Below is a small trained network, with its code and all its weights. Each question gives an input and a class and asks what happens when units are switched off, that is, made to give their printed mean instead of their output.

import numpy as np


def w(rows, s, z=0):
    codes = np.array(rows[::2]) - 128.0
    scale = np.full(codes.shape[1], s)
    scale[-1] = z or s
    return codes * scale


def norm(h):
    return h / np.sqrt((h * h).mean(-1, keepdims=True) + 1e-5)


def f(y):
    return np.maximum(y, 0)


def log_softmax(a):
    a = a - a.max(-1, keepdims=True)
    return a - np.log(np.exp(a).sum(-1, keepdims=True))


def net(x, mask):
    res = np.array(x, float).reshape(1, 7) / 4 @ E
    u = 0
    for l in range(3):
        y = f(norm(res) @ A[l][:, :-1].T + A[l][:, -1])
        res = res + np.where(mask[u : u + 4], y, B[l][:, -1]) @ B[l][:, :-1]
        u += 4
    return log_softmax(norm(res)[-1] @ U[:, :-1].T + U[:, -1])


A, B = {}, {}
E = w([
[17,170,117,145,117,135,192,171],'x0',
[94,228,225,165,94,254,48,79],'x1',
[89,143,136,115,188,119,169,7],'x2',
[129,124,121,133,125,120,127,126],'x3',
[127,134,129,124,131,135,127,129],'x4',
[130,120,127,134,117,120,130,125],'x5',
[213,88,203,211,131,186,238,155],'x6',
],0.005)
A[0] = w([
[112,135,145,132,157,120,218,2,49],'0.n0',
[144,188,202,139,143,85,91,74,181],'0.n1',
[80,135,94,43,80,137,108,66,54],'0.n2',
[236,121,154,108,124,115,81,97,2],'0.n3',
],0.0063,0.0039)
B[0] = w([
[151,165,235,156,222,110,101,206,214],'0.n0',
[177,137,99,162,127,30,101,113,254],'0.n1',
[33,60,60,219,232,87,20,158,207],'0.n2',
[32,7,138,46,132,254,96,69,184],'0.n3',
],0.005,0.0034)
A[1] = w([
[98,149,137,142,171,62,199,4,107],'1.n0',
[150,92,120,84,141,142,193,127,129],'1.n1',
[160,106,77,126,22,183,92,246,3],'1.n2',
[2,202,88,186,135,131,224,139,53],'1.n3',
],0.0072,0.0046)
B[1] = w([
[202,184,187,116,167,110,129,206,236],'1.n0',
[70,178,92,53,79,129,156,94,212],'1.n1',
[140,199,240,131,242,118,105,166,253],'1.n2',
[174,26,220,84,1,180,100,94,248],'1.n3',
],0.009,0.0032)
A[2] = w([
[121,122,153,131,166,142,164,84,60],'2.n0',
[196,112,145,223,149,227,254,107,8],'2.n1',
[134,220,129,194,82,182,107,72,207],'2.n2',
[193,94,118,108,179,143,93,43,31],'2.n3',
],0.0092,0.0013)
B[2] = w([
[155,118,153,151,118,122,64,147,158],'2.n0',
[57,143,54,125,132,113,48,97,255],'2.n1',
[169,102,60,94,149,73,254,130,233],'2.n2',
[92,105,181,149,46,207,168,174,211],'2.n3',
],0.012,0.0048)
U = w([
[161,178,212,142,205,115,100,188,122],'0',
[125,42,168,100,46,181,132,129,143],'1',
[62,152,26,136,130,108,44,94,6],'2',
[209,124,55,92,125,87,248,136,252],'3',
],0.012,0.0017)

Each question gives the input, the list of numbers given to net, and the class t.
The units are the neurons (one row each of A and B). Each row of codes is followed by its name. A weight is (code - 128) times the scale printed after its matrix; where a second scale follows, it is the last column's (A, B and U).
mask holds one flag per neuron, layer by layer. A switched-off neuron (its flag False) gives its mean, the last column of its row in B, instead of its output. The means were averaged over made-up inputs and are rounded, as every weight is.
A unit's drop is (log p(t) with every unit on - log p(t) with that unit switched off) / (log p(t) with every unit on - log p(t) with every unit switched off).
The circuit of an input: a set's keep is (log p(t) with only the set's units on - log p(t) with every unit switched off) / (log p(t) with every unit on - log p(t) with every unit switched off). Starting from all 12 units, units are removed one at a time, each time the one whose removal leaves the highest keep (on an exact tie, the one counted first), for as long as the keep stays at least 0.8.
units of the circuit, in order: the units of the circuit, biggest drop first
k most important neurons: the k neurons with the biggest drops, biggest first
top k neurons in layer l: the k neurons of layer l with the biggest drops, biggest first
input [-7,8,4,7,-7,6,-4], class 3: units of the circuit, in order => (2.n2)
input [4,-8,-8,-4,-3,4,-6], class 0: 4 most important neurons => (1.n2, 2.n2, 2.n1, 0.n1)
input [-7,6,5,8,-3,-6,0], class 1: 2 most important neurons => (2.n3, 0.n3)
input [-1,-4,6,-1,6,-7,2], class 0: 2 most important neurons => (0.n0, 2.n2)
input [4,0,-3,-2,0,-3,5], class 2: 2 most important neurons => (2.n1, 2.n3)
input [-6,-6,4,-6,-2,8,-6], class 1: top 3 neurons in layer 2 => (2.n3, 2.n2, 2.n1)
input [6,7,5,1,-8,0,7], class 2: 4 most important neurons => (2.n1, 1.n2, 2.n3, 0.n0)
input [4,-2,0,4,-1,7,-4], class 1: 2 most important neurons => (1.n3, 2.n1)
input [-5,0,3,4,-6,-4,7], class 2: 2 most important neurons => (2.n1, 1.n3)
input [-3,-5,5,-3,7,2,-5], class 0: units of the circuit, in order => (1.n0, 2.n2)
input [-1,8,6,-1,4,-2,-5], class 3: 3 most important neurons => (2.n2, 1.n2, 2.n1)
input [-8,-2,7,-5,-4,-1,-5], class 1: 3 most important neurons => (2.n3, 1.n2, 0.n3)
input [-7,-3,-7,-5,-6,-5,2], class 0: 3 most important neurons => (1.n2, 1.n3, 2.n2)
input [-7,-7,5,8,-6,-6,-3], class 1: 4 most important neurons => (2.n3, 2.n2, 1.n2, 0.n3)
input [6,-4,-8,2,5,8,8], class 0: 2 most important neurons => (1.n2, 2.n2)
input [-6,8,8,-1,-5,1,-7], class 0: units of the circuit, in order => (2.n1, 1.n0)
input [-5,6,5,-5,-2,5,2], class 3: top 2 neurons in layer 0 => (0.n1, 0.n2)
input [5,2,-4,-4,-2,-8,7], class 2: top neuron in layer 2 => (2.n1)
input [8,-7,7,1,8,3,-3], class 1: 2 most important neurons => (1.n3, 2.n2)
input [2,-6,-7,0,8,5,2], class 0: units of the circuit, in order => (1.n2)
input [3,-8,7,-2,-4,-1,8], class 2: top 2 neurons in layer 2 => (2.n1, 2.n2)
input [7,8,0,4,4,5,-3], class 3: top 2 neurons in layer 0 => (0.n1, 0.n3)
input [-5,4,5,7,-7,5,6], class 2: top 2 neurons in layer 1 => (1.n2, 1.n3)
input [6,-2,7,-5,-3,3,8], class 2: top 2 neurons in layer 0 => (0.n0, 0.n1)
input [-6,0,5,-6,8,-2,-6], class 1: top 2 neurons in layer 2 => (2.n3, 2.n1)
